Each row has a name. After each piece below comes the name of the row it's from, unless a question asks for something else. Each question is about the rows just above it.

q823: [ 2 -5  2 51]
q241: [ 9 -5  2  1]
q166: [-18 -16  32  15]
Where do [-5  2  1] appear? : q241
The row with [ 9 -5  2] is : q241
asked: [ 2 -5  2 51] : q823
[ 9 -5  2  1] is in which row? : q241
Which row holds this, read backwards? [ 32 -16] : q166
[15 32] is which row, read backwards? : q166

q370: [10  1  0  7]
q152: [-10 -14  16 -27]
q467: [ 11  23 -23  19]
q941: [ 24 -24  21   7]
q154: [ 32 -48  39 -10]
q99: [ 21 -24  24  -3]
[ 24 -24  21] is in which row? : q941
Which row holds [ 39 -48  32] read backwards? : q154
asked: [1 0] : q370

q85: [ 11  -4  15   3  -1 -11  11]
q39: [-14  55  -7  -7 -36  47 -29]
q402: [ 21  16  32  16 -18  -7  12]
q183: [ 55 -36  47  -7 -14  -7  13]
q842: [ -8 -21   6  -1  16  -4  10]
q660: [-14  55  -7  -6 -32  44 -28]
q681: [-14  55  -7   5 -36  47 -29]
q957: [-14   6 -21  -4  -1  16 -14]
Where do [-21  -4  -1  16 -14] appear? : q957
[-6 -7 55] is which row, read backwards? : q660
[ 16  -1  -4 -21   6] is which row, read backwards? : q957
Which row holds [ 47 -36  -7  -7  55 -14] read backwards? : q39

q28: [-32 -26  10  17]
q22: [-16  -2  -5  -7]
q203: [ 0 21 23 29]
q939: [ 31 -25 -36 -47]
q223: [-16  -2  20  24]
Which row holds [ 31 -25]? : q939
asked: [-16  -2  20  24] : q223

q48: [-11 -27   2  -4  -5   7  -9]
q849: [  3  39  31  23 -11  -7 -14]
q979: [ 31  21  31  23  25 -20  -9]
q641: [  3 -26 -41 -25 -30  12  18]
[-26 -41] is in which row? : q641
Which row holds [23 31 39] read backwards? : q849
Where do [  3  39  31  23 -11  -7 -14] appear? : q849

q829: [-22  19 -23 -14]
q934: [ 44  24  18 -19]
q785: [ 6 -7 31  0]
q157: [-22  41   4  -5]
q465: [ -7  19 -23 -14]
q399: [ 24  15 -39   3]
Which row holds [-19  18  24] read backwards? : q934
Which row holds [18 24] read backwards? : q934
asked: [-22  19 -23 -14] : q829

q421: [-14   5   9   2  41]
q713: [  5   0  -8  -7 -26]
q892: [ -9   2  -9   3 -10]
q929: [-2  8  0  2 41]
q864: [-14   9   5 -22  -7]
q274: [ -8   3 -10  -6  -1]
q894: [ 2 11 -2 21 26]
asked: [-2  8  0] : q929
asked: [9 2] : q421
Which row holds [  5   9 -14] read backwards? : q864
asked: [ -9   3 -10] : q892
The row with [-8  3] is : q274
asked: [-14   9   5 -22] : q864

q775: [ 24  -6  41 -20  27   8  36 -34  15  52 -23   5  -9  11   1   7   8 -20
  -6 -12   1]
q314: [ 41 -20 -39  21  20  30 -39  52  24  -6  41 -20  27   8  36 -34  15  51
 -23  40 -23]
q798: [ 1 15  5 11  1  5  1 -4  6 -4 -2  2 -2 10  4  4  6 -4 -2 -2  3]
asked: [-2 10  4  4  6 -4 -2 -2] : q798
Which row holds this, read backwards? [-23  51  15 -34  36   8  27 -20  41  -6  24] : q314
The row with [4 4 6] is : q798
Which row holds [15  5]? : q798
asked: [-39  21  20  30 -39  52] : q314
asked: [ 1 15  5 11  1  5  1 -4  6 -4 -2  2 -2 10  4  4  6 -4 -2 -2  3] : q798
The row with [ 24  -6  41 -20  27   8  36 -34  15  52 -23   5  -9  11   1   7   8 -20
  -6 -12   1] is : q775

q741: [ -5  -5  18  -7  -1   4  -8 -10   3  23  -6 -15  -6]
q384: [ 18  -7  15  15 -10   5   6   1 -21  -8   2   7  13]
q180: [-18  -7  15  -8   1 -10   2   6   7   5 -21  15  13]
q916: [  4   1  25  -6  13  10  -8   5 -11  34  26  -4 -13]
q750: [ -5   6  27  16  -2  -7  -1  -2  13   5 -20  -4 -12]
q869: [ 27  -1 -15 -23  -3   3  -1  15 -13 -12   4  -7 -11]
q664: [ -6   3   4  16   5   7  25 -19 -21  11 -13   8  -3]
q980: [ -6   3   1 -22   2  -5  -1  15   8  11  16  23  -8]
q958: [-11  -2   3   5   4  -2   7 -10  -2  36  -2   1 -11]
q112: [  4  -7 -10 -24  -3   3  -1  15 -13 -12   4  -7 -11]
asked: [ 27  -1 -15 -23  -3   3  -1  15 -13 -12   4  -7 -11] : q869
[ 15 -21   5   7   6   2 -10   1  -8  15  -7] is which row, read backwards? : q180
[ -7  -1   4  -8 -10] is in which row? : q741
Which row holds this, read backwards? [-1 -7 -2 16 27] : q750
[  6   5 -10] is which row, read backwards? : q384
asked: [  4  -7 -10 -24  -3   3  -1  15 -13 -12   4  -7 -11] : q112
The row with [ -8 -10   3] is : q741

q437: [  4  42 -45  24]
q779: [  4  42 -45  13]
q52: [-10  11  13 -17]
asked: [ 11  13 -17] : q52
Which row holds [  4  42 -45  24]? : q437
asked: [  4  42 -45  13] : q779
asked: [-45  13] : q779
Where do [ 42 -45  13] appear? : q779
Which row holds [13 11] read backwards? : q52

q139: [ 22  -9   0 -16 -16  15  -9 -12  14 -18 -20 -11 -16   4  -3   7  23 -20]
q383: [ -9  22   5  29  37  -7  -9  -2 -17   6  -5   8 -21 -24 -23  22 -21  10]
q481: [ 28 -19  10 -21 -25  -5  17  13  33  12  -5   0  28  42  47 -18  33  -2]
q3: [ 16  -6   1  -9 -11  -6   6   5  25  10  -6  -3  17  28  31  -8  19  -4]
q563: [13 -4  2 -7 -7  2 -1 -1 19  8  2 -7  9 24 27 -8 17 -7]
q92: [ 25 -11  -9 -17 -18  15 -15 -16  28   4  14 -24   9  36  38 -18  25 -24]
q584: [ 14  -4  10 -10 -10   5   2   1  19   7   7  -8  12  24  24 -11  14  -9]
q358: [-31  37   8  32  40   1 -16  -7 -21   5   3   4 -27 -29 -30  23 -27   7]
q861: [-25  28  14  26  31 -15   5  11 -14  10 -13  18 -12 -19 -17  21 -15  19]
q341: [-14  19  15  16  19 -14   9  14  -1  12 -12  14   0  -7  -6  14 -10  14]
q812: [-19  27   6  21  28   6 -16  -9 -11   4   7  -3 -20 -16 -18  14 -18  -1]
Which row holds [ 9 36]? : q92
asked: [22 -9] : q139
Which row holds [-11   4   7  -3 -20 -16 -18  14]? : q812
The row with [-19  27   6  21  28   6 -16  -9 -11   4   7  -3 -20 -16 -18  14 -18  -1] is : q812
Which row holds this, read backwards? [ 10 -21  22 -23 -24] : q383

q382: [ -6  -3 -10 -12 -11 -36  -2  -1   1  -1  -6  -3  -2  -3   5   6   5  12
   4   2   1   2  -2 -16]
q367: [  2   1  -2 -11  -7 -14 -24 -42  -4   0   9   8   6  35   6  -1   0  -1
   1   2   3  17   1  -2]
q196: [-12 -11 -10 -36  -6  -3  -2  -1   1  -1  -6  -3  -2  -3   5   6   5  12
   4   2   0  -5  -2  -8]
Which row holds this, read backwards? [ -3  -6 -36 -10 -11 -12] : q196
asked: [-12 -11 -10 -36  -6  -3  -2  -1   1  -1  -6  -3  -2  -3   5   6   5  12
   4   2   0  -5  -2  -8] : q196
[ -6  -3 -10 -12 -11 -36  -2  -1   1  -1  -6  -3  -2  -3   5   6   5  12
   4   2   1   2  -2 -16] is in which row? : q382

q881: [-11  14   8   5   4   3  -1   7   3  -3 -11  12 -15  14   1  25   1 -24
  -3  -5  13 -25 -13   4   1 -10   9  21   6   8 -29  22   1 -29  -2  15]
q58: [  4  11  40  17  16  31  -6  21  18 -36 -11  26  16  -3   8 -34  10   4
   7 -44 -35  26   6   2   4  -1  -6  -3  -2  -6  -8  -4   5  -2  -4 -16]
q764: [ -2   3   8   3   4   7  -1   5   3  -6  -4   6   3  -1   1  -7   2   1
   1 -10  -7   6   0   0  -4  -6  -8  -2  -2  -1  -3   4  -6  -4   5  -3]
asked: [-4 -6 -8 -2 -2 -1 -3  4 -6 -4  5] : q764
The row with [3 4] is : q764
[ 3  5 -1  7  4  3  8] is which row, read backwards? : q764
[ 1  1  2 -7  1 -1  3  6 -4] is which row, read backwards? : q764
asked: [26  6] : q58
[-3  3  7 -1  3] is which row, read backwards? : q881

q313: [ -1  -1  12   2   7 -14  -6   5  -6  -5  -3  -9  -7   4   6   1  -5   2
   6  14  -7  -3  14   4   5  18 -15   3   3 -15  -8  -9   8 -14]
q233: [  5   6 -12   7  -7   8   8 -10   8  12   1   4  -2  -8  -3   3  16  -1
 -11 -14  12  -1 -23   5   4 -10  17  -4   9  15  18   4  -4  14]
q520: [  6   4  -2   9  -1   6  -7 -10  -3   3  -5   0  -6   0   4   4   2  -3
   0  -1  -3   0  -3   4  -1  -5   6  -4  -1   7   1   5   4  -7]
q45: [-1  3 -3  5  1  1 -1 -6  0  3  0  0 -2 -1 -3  1  3  0 -3  2 -1 -1 -4  0
  3 -3  3 -2 -1  4 -2  1  3 -4]
q663: [ 4  2 10  9  7  2 -9  2  3 -4  0  1 -7 -7 -5  5 -5 -3 -9  2 -2 -4  0  9
  5  1  8  3  2 -8 -5 -7 -5 -6]
q128: [ -6   2  -7  -2   8  -8  10   6  10   1   1   3   0  -2 -10  -6   5   2
  -8   3   7  -4  -4  -4   6  -6  -6  -2  -1   0  -1  -7   8   0]
q547: [ 2 -4  0  0  5  6  1 -4  4 -5  0  1 -3  0  4  1 -1  2  2  0  2  5  3  4
  2  2  1 -2 -1 -1  1  3  4 -1]
q615: [-30   2   2 -15   5 -16  17  12  13  -1  14   4   6  -5 -23  -5  10   7
  -5   6  10  -2  -1 -16   5   1  -3   6  -4  -8 -10 -12  -3  12]
q286: [ 2  4 -5  5  3  1  0 -5  1  4 -1 -1 -5  0 -1 -1  2 -1 -4  1 -2 -2 -2  2
  2 -3  0 -4 -1  5 -1  2  5 -6]
q24: [ 13   7 -23  -4  21  39   0 -19  22  14  -4 -16  13 -19 -52   0   4  40
 -14  -7  42   4  -4   6  -4 -33  53  19 -11  20  -5  22  -3  51]
q769: [ 3  0  9  8  9  2 -8  0  3 -3 -1  2 -7 -6 -2  5 -4 -2 -5  1 -2 -2  1 10
  4  3  5  1  1 -7 -4 -4 -4 -4]
asked: [-4 -4  6] : q128
[-7 14] is which row, read backwards? : q313
Which row holds [-4 -4 -7  1  1  5] read backwards? : q769
asked: [ 16  -1 -11 -14] : q233
asked: [  5   6 -12   7  -7   8   8 -10   8  12   1   4  -2  -8  -3   3  16  -1
 -11 -14  12  -1 -23   5   4 -10  17  -4   9  15  18   4  -4  14] : q233
asked: [-15   3   3 -15  -8  -9] : q313
Which row holds [-7 -9 -3 -5 -6] read backwards? : q313

q237: [-19 -28  -9  -8]
q544: [-11  20  42  46]
q359: [-17 -13  52  53]
q982: [-12 -13  30  32]
q101: [  7 -11 -15 -13]
q605: [-18 -40 -27 -28]
q913: [-10 -36 -26 -27]
q621: [10 30 37 41]
q900: [0 3 8 8]
asked: [-40 -27 -28] : q605
Which row holds [-13 -15] read backwards? : q101
[-28 -19] is which row, read backwards? : q237
asked: [-36 -26] : q913
Which row holds this, read backwards? [ 53  52 -13] : q359

q186: [50  4 -3 35 -3 44 -1 30 -3  1 -1 13 42 -2 26 -2 51  7  8  2 -2 41 -3 47
 16 -3 -3 43 -1 -2 -1 52 33 22 30 -2 -2 35 29 -1 38 -2]
q342: [50  4 -3 35 -3 44 -1 30 -3  1 -1 13 42 -2 26 -2 51  7  8  2 -2 41 -1 47
 16 -3 -3 43 -1 -2 -1 52 33 22 30 -2 -2 35 29 -1 38 -2]
q205: [50  4 -3 35 -3 44 -1 30 -3  1 -1 13 42 -2 26 -2 51  7  8  2 -2 41 -1 47
 16 -3 -3 43 -1 -2 -1 52 -1 22 -2 35 30 -2 33 29 10 -2]
asked: [50  4 -3 35 -3 44 -1 30 -3  1 -1 13 42 -2 26 -2 51  7  8  2 -2 41 -1 47
 16 -3 -3 43 -1 -2 -1 52 -1 22 -2 35 30 -2 33 29 10 -2] : q205
Where do [50  4 -3 35 -3 44 -1 30 -3  1 -1 13 42 -2 26 -2 51  7  8  2 -2 41 -1 47
 16 -3 -3 43 -1 -2 -1 52 33 22 30 -2 -2 35 29 -1 38 -2] appear? : q342

q7: [ 1 -2  0 -2 -1  0]
q682: [  6   8 -17   8   1 -15]
q985: [-2 -2  0 -2  0  1]
q904: [-39 -39  22 -14  -3  17]
q910: [-29 -33  42 -21  -3  36]
q231: [-10 -10   5  -3  -1   4]
[-2  0 -2  0  1] is in which row? : q985
[-2 -2  0 -2  0] is in which row? : q985
Where do [ 1 -2  0 -2 -1  0] appear? : q7
Which row holds [8 1]? : q682
asked: [ 1 -2  0 -2 -1] : q7

q772: [-13 -11   0  14 -21   6  -9   3   5 -17 -23  -8  11  14   8   7 -32  -5
  27 -34  15 -47   1   1 -28  11]
q851: [-31 -23 -40   6 -23  10  20   8  -1 -45  -7 -26  13  19  19  -7  27  -5
  15 -32 -34 -49   5  -4 -54 -19]
q12: [ -5  -1 -13  -2   7  -5  14  -3  -1  -4  18  13  19  -7 -32  -5 -34 -26
  27  19  15  24   1   3   1  -5]
[-34 -32  15  -5  27  -7  19  19  13 -26] is which row, read backwards? : q851
[-26  -7 -45  -1   8  20  10 -23] is which row, read backwards? : q851
[-34 -32  15  -5  27] is which row, read backwards? : q851
asked: [ -4  18  13  19  -7 -32] : q12
[-26  -7 -45  -1   8  20  10 -23   6 -40 -23] is which row, read backwards? : q851
The row with [ 18  13  19  -7 -32  -5] is : q12
The row with [-23  10  20   8] is : q851

q665: [  1 -14  14   6  28   2 -12  29 -12 -25 -54   8 -10  25 -10 -14 -12]
q36: [-11 -25  10 -13  29  11  -7  44  12 -24 -54  -6 -23  11 -23 -11  -2]
q645: [-25  13 -13  29  11  -7  -7  44  12 -24 -54  -6 -29  14 -29 -25   8]
q373: [  7 -26   3  -5  23 -18 -14 -12  29 -30 -54 -19 -21   3 -21 -32  -7]
asked: [ 29 -12] : q665
Which row holds this, read backwards? [ -6 -54 -24  12  44  -7  -7  11  29 -13  13 -25] : q645
Which row holds this, read backwards? [ -7  11  29 -13  10 -25] : q36
asked: [-12  29 -12 -25 -54   8 -10  25 -10 -14] : q665
asked: [ 10 -13  29  11  -7  44  12 -24 -54  -6 -23] : q36
asked: [14  6] : q665

